Below are the code and all the weights of a small trained network. Each question names an input and a class and asks about switching units off, where a switched-off unit gives its printed mean instead of its output.

import numpy as np


def w(rows, s, z=0):
    codes = np.array(rows[::2]) - 128.0
    scale = np.full(codes.shape[1], s)
    scale[-1] = z or s
    return codes * scale


def norm(h):
    return h / np.sqrt((h * h).mean(-1, keepdims=True) + 1e-5)


def f(y):
    return y / 2 * (1 + np.tanh(0.7978845608 * (y + 0.044715 * y**3)))


def log_softmax(a):
    a = a - a.max(-1, keepdims=True)
    return a - np.log(np.exp(a).sum(-1, keepdims=True))


def net(x, mask):
    res = np.array(x, float).reshape(1, 8) / 4 @ E
    u = 0
    for l in range(3):
        y = f(norm(res) @ A[l][:, :-1].T + A[l][:, -1])
        res = res + np.where(mask[u : u + 4], y, B[l][:, -1]) @ B[l][:, :-1]
        u += 4
    return log_softmax(norm(res)[-1] @ U[:, :-1].T + U[:, -1])


A, B = {}, {}
E = w([
[196,121,201,132,2,182,49,213,70,52],'x0',
[123,91,176,115,34,31,71,198,159,95],'x1',
[176,149,234,166,153,192,192,183,107,135],'x2',
[154,41,152,191,16,116,114,89,55,74],'x3',
[148,22,92,224,205,122,206,230,172,137],'x4',
[139,228,166,108,132,165,161,90,83,77],'x5',
[67,115,71,133,154,100,139,75,13,18],'x6',
[47,146,185,58,51,119,49,88,126,203],'x7',
],0.0018)
A[0] = w([
[52,131,129,59,100,124,56,81,138,225,42],'0.n1',
[127,129,122,127,133,130,127,124,131,130,30],'0.n2',
[113,115,41,137,254,105,194,106,176,163,130],'0.n3',
[180,138,223,115,58,127,93,144,94,87,2],'0.n4',
],0.004,0.00082)
B[0] = w([
[184,160,225,159,81,94,164,102,153,224,208],'0.n1',
[140,117,150,129,124,126,135,153,136,104,117],'0.n2',
[69,126,178,204,91,230,171,173,28,115,254],'0.n3',
[2,115,71,226,201,228,230,121,75,173,193],'0.n4',
],0.003,0.0031)
A[1] = w([
[123,118,114,133,130,130,127,121,136,140,241],'1.n1',
[126,234,178,44,168,160,145,96,148,149,170],'1.n2',
[155,1,77,174,103,65,115,166,171,92,3],'1.n3',
[20,116,120,152,112,73,164,77,27,68,55],'1.n4',
],0.0041,0.00044)
B[1] = w([
[145,147,131,132,121,130,128,123,117,127,138],'1.n1',
[178,82,44,134,124,85,101,142,101,69,206],'1.n2',
[148,255,78,61,131,113,80,78,122,121,191],'1.n3',
[201,180,44,92,132,135,72,169,119,78,253],'1.n4',
],0.0047,0.0031)
A[2] = w([
[141,120,141,124,132,78,108,197,205,137,99],'2.n1',
[146,133,108,139,131,135,132,127,138,134,207],'2.n2',
[148,125,107,136,123,129,119,120,137,139,237],'2.n3',
[137,150,99,127,254,129,187,133,131,119,255],'2.n4',
],0.0051,0.00081)
B[2] = w([
[200,197,108,89,57,71,97,16,128,147,154],'2.n1',
[129,152,116,136,85,136,108,127,104,133,161],'2.n2',
[153,156,102,138,96,128,115,122,109,139,163],'2.n3',
[77,92,145,187,4,189,110,185,88,155,253],'2.n4',
],0.0034,0.0026)
U = w([
[101,98,209,174,126,153,191,146,153,194,148],'0',
[119,136,74,141,134,168,121,162,65,56,134],'1',
[108,45,197,71,255,93,171,87,226,50,1],'2',
[170,159,110,51,110,31,69,68,174,136,147],'3',
],0.0078,0.0062)

Each question gives the input, the list of numbers given to net, and the class t.
The units are the neurons (one row each of A and B). Each row of codes is followed by its name. A weight is (code - 128) times the scale printed after its matrix; where a second scale follows, it is the last column's (A, B and U).
mask holds one flag per neuron, layer by layer. A switched-off neuron (its flag False) gives its mean, the last column of its row in B, instead of its output. The means were averaged over made-up inputs and are rounded, as every weight is.
A unit's drop is (log p(t) with every unit on - log p(t) with that unit switched off) / (log p(t) with every unit on - log p(t) with every unit switched off).
The circuit of an input: a set's keep is (log p(t) with only the set's units on - log p(t) with every unit switched off) / (log p(t) with every unit on - log p(t) with every unit switched off). Starting from all 12 units, units are removed one at a time, each time the one whose removal leaves the highest keep (on an exact tie, the one counted first), for as long as the keep stays at least 0.8.
units of the circuit, in order: the units of the circuit, biggest drop first
most important unit: the unit with the biggest drop
k most important neurons: the k neurons with the biggest drops, biggest first
k most important neurons of layer l: the k neurons of layer l with the biggest drops, biggest first
drop of u: that unit's drop, to one decimal
input [7,5,5,-1,3,-8,1,-7], class 3: most important unit -> 0.n3
input [8,-4,3,-8,5,-3,4,-2], class 0: units of the circuit, in order -> 1.n4, 1.n2
input [3,-4,-8,-2,1,-1,7,5], class 3: units of the circuit, in order -> 0.n4, 0.n3
input [2,6,-1,0,0,1,-5,5], class 0: 2 most important neurons -> 0.n4, 1.n4
input [4,-7,-3,7,1,7,-6,5], class 0: units of the circuit, in order -> 1.n4, 1.n3
input [1,-5,2,-2,4,4,0,-2], class 0: 2 most important neurons -> 1.n4, 1.n3
input [2,3,-2,5,4,-5,4,5], class 3: units of the circuit, in order -> 0.n3, 1.n3
input [7,2,-4,4,8,1,-8,-6], class 3: 2 most important neurons -> 1.n3, 0.n3
input [-6,-2,-1,6,4,-2,4,8], class 3: units of the circuit, in order -> 0.n4, 2.n4
input [2,-4,1,1,5,6,-1,-4], class 0: 2 most important neurons of layer 1 -> 1.n4, 1.n2
input [8,5,-5,-8,6,6,-7,1], class 3: 2 most important neurons -> 2.n1, 0.n3
input [2,-2,-1,6,-3,1,-5,7], class 0: 2 most important neurons of layer 0 -> 0.n4, 0.n1
input [8,5,3,8,-6,4,-8,4], class 0: 4 most important neurons -> 0.n4, 1.n4, 1.n3, 1.n2
input [2,6,-3,-7,4,3,0,0], class 3: units of the circuit, in order -> 2.n1
input [-2,-7,-4,0,0,1,-4,-4], class 0: drop of 1.n3 -> 0.3
input [6,6,-5,-8,8,-7,1,-8], class 3: drop of 1.n3 -> 0.4
input [3,5,-1,1,8,2,-6,4], class 3: drop of 1.n3 -> 0.1
